Below is a small trained network, with its code and all its weights. Each question gives an input and a target symbol and asks what happens when units are switched off, that is, made to give their printed mean instead of their output.

import numpy as np


def w(rows, s, z=0):
    codes = np.array(rows[::2]) - 128.0
    scale = np.full(codes.shape[1], s)
    scale[-1] = z or s
    return codes * scale


def norm(h):
    return h / np.sqrt((h * h).mean(-1, keepdims=True) + 1e-5)


def f(y):
    return y / 2 * (1 + np.tanh(0.7978845608 * (y + 0.044715 * y**3)))


def softmax(a):
    e = np.exp(a - a.max(-1, keepdims=True))
    return e / e.sum(-1, keepdims=True)


def log_softmax(a):
    a = a - a.max(-1, keepdims=True)
    return a - np.log(np.exp(a).sum(-1, keepdims=True))


def net(x, mask):
    ids = ['αβδεζηθλμξπφψω'.index(c) for c in x.split()]
    T = len(ids)
    res = E[ids] + P[:T]
    r = norm(res)
    for j in range(3):
        rows = slice(2 * j, 2 * j + 2)
        q, k, v = (r @ M[0][rows].T for M in (Q, K, V))
        z = softmax(np.where(np.tri(T) > 0, q @ k.T / 2**0.5, -1e9)) @ v
        o = O[0][rows]
        res = res + np.where(mask[j], z, o[:, -1]) @ o[:, :-1]
    y = f(norm(res) @ A[0][:, :-1].T + A[0][:, -1])
    res = res + np.where(mask[3:7], y, B[0][:, -1]) @ B[0][:, :-1]
    return log_softmax(norm(res)[-1] @ U[:, :-1].T + U[:, -1])


Q, K, V, O, A, B = {}, {}, {}, {}, {}, {}
E = w([
[108,127,134,103,116,116],'α',
[88,158,104,64,84,121],'β',
[138,116,252,121,110,130],'δ',
[111,107,129,117,90,133],'ε',
[122,148,127,98,106,90],'ζ',
[60,134,134,168,111,108],'η',
[160,146,98,70,63,116],'θ',
[128,69,101,143,126,103],'λ',
[152,149,73,140,157,123],'μ',
[94,141,146,90,115,122],'ξ',
[111,142,136,88,121,106],'π',
[105,167,136,93,118,126],'φ',
[104,87,123,98,161,176],'ψ',
[108,127,98,107,68,131],'ω',
],0.025)
P = w([
[139,173,68,2,67,59],'0',
[120,163,72,20,94,51],'1',
[112,161,77,37,120,54],'2',
[108,145,84,54,137,62],'3',
[115,153,81,72,163,58],'4',
[116,134,103,76,189,67],'5',
[108,138,103,83,217,69],'6',
],0.0088)
Q[0] = w([
[113,125,170,150,111,128],'H0',
[191,63,126,205,153,192],'H0',
[71,87,148,5,97,60],'H1',
[168,107,141,124,137,188],'H1',
[154,142,143,106,93,165],'H2',
[96,131,128,29,153,79],'H2',
],0.018)
K[0] = w([
[44,174,63,129,90,123],'H0',
[155,162,137,4,31,92],'H0',
[69,80,72,201,241,142],'H1',
[148,117,117,45,81,161],'H1',
[67,97,79,136,146,146],'H2',
[156,78,202,232,182,162],'H2',
],0.013)
V[0] = w([
[28,112,215,161,85,97],'H0',
[90,140,115,178,106,117],'H0',
[181,171,51,137,105,116],'H1',
[132,5,118,111,109,76],'H1',
[188,129,224,93,107,188],'H2',
[73,140,59,115,162,192],'H2',
],0.013)
O[0] = w([
[177,130,160,130,31,133,230],'H0',
[185,141,94,142,56,149,182],'H0',
[115,122,73,201,160,122,131],'H1',
[157,11,160,163,134,141,170],'H1',
[184,113,155,15,158,146,6],'H2',
[27,171,147,150,109,182,139],'H2',
],0.012,0.011)
A[0] = w([
[113,182,160,156,198,134,57],'N0',
[44,181,185,54,178,89,155],'N1',
[163,161,252,27,97,169,162],'N2',
[83,68,53,122,131,175,255],'N3',
],0.011,0.0043)
B[0] = w([
[52,140,79,144,112,154,131],'N0',
[196,117,165,168,150,160,205],'N1',
[170,81,9,124,141,173,193],'N2',
[148,120,176,70,156,156,254],'N3',
],0.014,0.0049)
U = w([
[92,114,181,99,140,55,91],'α',
[88,163,47,173,194,139,202],'β',
[137,136,96,77,144,85,185],'δ',
[167,205,147,160,163,156,92],'ε',
[103,177,157,81,136,116,124],'ζ',
[200,127,67,173,145,217,57],'η',
[42,92,89,58,98,117,23],'θ',
[111,87,159,106,119,117,43],'λ',
[205,156,196,175,179,82,126],'μ',
[112,131,191,128,151,247,164],'ξ',
[141,125,122,132,143,136,92],'π',
[133,164,130,175,48,125,226],'φ',
[124,21,119,211,151,108,2],'ψ',
[131,130,117,123,149,22,70],'ω',
],0.011,0.0031)

Each question gives the input, a string of symbols that net reads in full, and the target symbol t.
The units are the heads (2 rows each of Q, K, V and O) and the neurons (one row each of A and B). Each row of codes is followed by its name. A weight is (code - 128) times the scale printed after its matrix; where a second scale follows, it is the last column's (O, A, B and U).
mask holds one flag per unit, heads first, then neurons. A switched-off unit (its flag False) gives its mean, the last column of its rows in O or B, instead of its output. The means were averaged over made-up inputs and are rounded, as every weight is.
A unit's drop is (log p(t) with every unit on - log p(t) with that unit switched off) / (log p(t) with every unit on - log p(t) with every unit switched off).
The circuit of an input: a set's keep is (log p(t) with only the set's units on - log p(t) with every unit switched off) / (log p(t) with every unit on - log p(t) with every unit switched off). Starting from all 7 units, units are removed one at a time, each time the one whose removal leaves the highest keep (on an exact tie, the one counted first), for as long as the keep stays at least 0.8.
circuit, biggest first: the units of the circuit, biggest drop first
heads that matter: for each layer, one digit per head in row order, 1 if its drop is at least 0.15 and else 0, layers parted by /
drop when u is switched off: that unit's drop, to one decimal
input β π η η ψ ω ξ, target ξ: heads that matter => 101
input η μ μ η λ α, target ψ: heads that matter => 010
input ω ω π λ ψ ζ, target ξ: circuit, biggest first => H0, H2, N1
input ψ ψ η μ ξ β, target β: heads that matter => 100
input ε μ θ φ η μ π, target β: heads that matter => 100
input β ξ β α θ ζ φ, target ε: circuit, biggest first => N1, H1, H0
input ω φ π ω ω ξ, target η: heads that matter => 000
input ψ ε η ψ φ θ, target ξ: heads that matter => 101
input θ ω ω, target θ: heads that matter => 101
input λ θ ω ω, target ψ: heads that matter => 010
input η η μ ξ ω φ, target β: heads that matter => 100
input φ π θ, target δ: heads that matter => 101
input ω π ζ, target ω: circuit, biggest first => H0, H2
input π ψ ξ ω π, target ξ: circuit, biggest first => H2, N1
input θ η μ θ, target β: heads that matter => 100
input ξ π ζ, target ω: heads that matter => 111
input η η ψ ω ω, target ξ: circuit, biggest first => H0, H2, N1, N3
input η φ α ζ ε ψ, target ξ: drop when N1 is switched off => 0.1
input η ω β λ ζ λ μ, target β: drop when H0 is switched off => 0.5
input π π μ ω π ξ π, target β: drop when H1 is switched off => 0.1
